Below are the code and all the weights of a small trained network. Each question names an input and a class and asks about switching units off, where a switched-off unit gives its printed mean instead of its output.

import numpy as np


def w(rows, s, z=0):
    codes = np.array(rows[::2]) - 128.0
    scale = np.full(codes.shape[1], s)
    scale[-1] = z or s
    return codes * scale


def norm(h):
    return h / np.sqrt((h * h).mean(-1, keepdims=True) + 1e-5)


def f(y):
    return np.maximum(y, 0)


def log_softmax(a):
    a = a - a.max(-1, keepdims=True)
    return a - np.log(np.exp(a).sum(-1, keepdims=True))


def net(x, mask):
    res = np.array(x, float).reshape(1, 2) / 4 @ E
    u = 0
    for l in range(4):
        y = f(norm(res) @ A[l][:, :-1].T + A[l][:, -1])
        res = res + np.where(mask[u : u + 3], y, B[l][:, -1]) @ B[l][:, :-1]
        u += 3
    return log_softmax(norm(res)[-1] @ U[:, :-1].T + U[:, -1])


A, B = {}, {}
E = w([
[192,172,166,120,45,168,68,100,125,111],'x0',
[114,1,117,129,180,107,158,135,117,192],'x1',
],0.0057)
A[0] = w([
[138,54,143,139,152,121,154,130,132,169,111],'L0N1',
[16,137,75,134,241,56,206,178,145,143,251],'L0N2',
[2,129,65,170,185,117,196,162,172,96,60],'L0N3',
],0.0048,0.0022)
B[0] = w([
[117,125,179,87,138,154,77,117,167,175,177],'L0N1',
[77,170,31,254,141,76,187,46,186,71,254],'L0N2',
[48,225,66,24,121,78,198,174,156,73,204],'L0N3',
],0.0065,0.0095)
A[1] = w([
[96,138,49,221,131,87,222,141,69,99,1],'L1N1',
[132,108,126,253,130,137,118,102,160,132,62],'L1N2',
[167,193,132,111,108,136,114,154,148,96,46],'L1N3',
],0.0052,0.00096)
B[1] = w([
[195,180,149,94,102,101,85,254,170,135,254],'L1N1',
[181,11,70,125,70,111,100,128,66,78,164],'L1N2',
[123,116,188,196,111,152,124,107,59,100,190],'L1N3',
],0.0055,0.0061)
A[2] = w([
[114,147,82,133,138,67,255,165,108,100,75],'L2N1',
[122,74,95,150,128,144,124,95,124,165,254],'L2N2',
[87,158,46,109,113,95,186,182,155,85,78],'L2N3',
],0.0055,0.0008)
B[2] = w([
[103,213,174,194,158,189,92,208,174,102,238],'L2N1',
[159,192,75,142,240,9,188,136,30,143,160],'L2N2',
[130,216,224,238,201,103,224,255,240,150,253],'L2N3',
],0.0041,0.0071)
A[3] = w([
[3,193,26,121,125,130,180,183,227,95,104],'L3N1',
[152,94,177,62,129,174,88,170,69,143,180],'L3N2',
[185,203,127,204,40,211,96,107,97,45,1],'L3N3',
],0.0049,0.00068)
B[3] = w([
[90,181,255,217,189,142,163,114,197,174,255],'L3N1',
[116,217,159,105,108,177,93,149,104,86,156],'L3N2',
[30,42,76,50,102,89,200,110,158,108,222],'L3N3',
],0.0077,0.009)
U = w([
[248,112,77,160,84,101,103,189,161,81,72],'0',
[109,193,152,221,163,107,167,161,192,116,142],'1',
[187,123,44,214,104,204,117,134,115,116,7],'2',
[75,97,117,82,71,128,148,91,119,77,146],'3',
[170,83,73,157,170,78,135,80,97,155,128],'4',
[178,147,181,100,127,171,58,123,89,153,136],'5',
[190,105,73,207,118,203,120,135,121,98,10],'6',
],0.018,0.014)

Each question gives the input, the list of numbers given to net, and the class t.
The units are the neurons (one row each of A and B). Each row of codes is followed by its name. A weight is (code - 128) times the scale printed after its matrix; where a second scale follows, it is the last column's (A, B and U).
mask holds one flag per neuron, layer by layer. A switched-off neuron (its flag False) gives its mean, the last column of its row in B, instead of its output. The means were averaged over made-up inputs and are rounded, as every weight is.
A unit's drop is (log p(t) with every unit on - log p(t) with that unit switched off) / (log p(t) with every unit on - log p(t) with every unit switched off).
The circuit of an input: a set's keep is (log p(t) with only the set's units on - log p(t) with every unit switched off) / (log p(t) with every unit on - log p(t) with every unit switched off). Starting from all 12 units, units are removed one at a time, each time the one whose removal leaves the highest keep (on an exact tie, the one counted first), for as long as the keep stays at least 0.8.
units of the circuit, in order: the units of the circuit, biggest drop first
top k neurons: the k neurons with the biggest drops, biggest first
drop when u is switched off: that unit's drop, to one decimal
input [3,6], class 5: top 3 neurons	(L0N2, L0N1, L3N3)
input [3,-4], class 3: top neuron	(L0N2)
input [4,3], class 5: top 4 neurons	(L0N2, L3N3, L2N3, L3N1)
input [1,4], class 4: top 2 neurons	(L0N3, L0N1)
input [6,4], class 5: units of the circuit, in order	(L0N2, L0N3, L3N1)
input [5,4], class 5: top 2 neurons	(L0N2, L3N3)
input [0,-5], class 3: top 2 neurons	(L0N2, L0N3)
input [1,3], class 4: top 2 neurons	(L0N3, L3N1)
input [3,7], class 4: drop when L1N3 is switched off	0.0
input [3,5], class 5: drop when L3N1 is switched off	0.1
input [3,8], class 4: drop when L3N1 is switched off	0.1
input [0,-7], class 3: drop when L0N3 is switched off	0.5
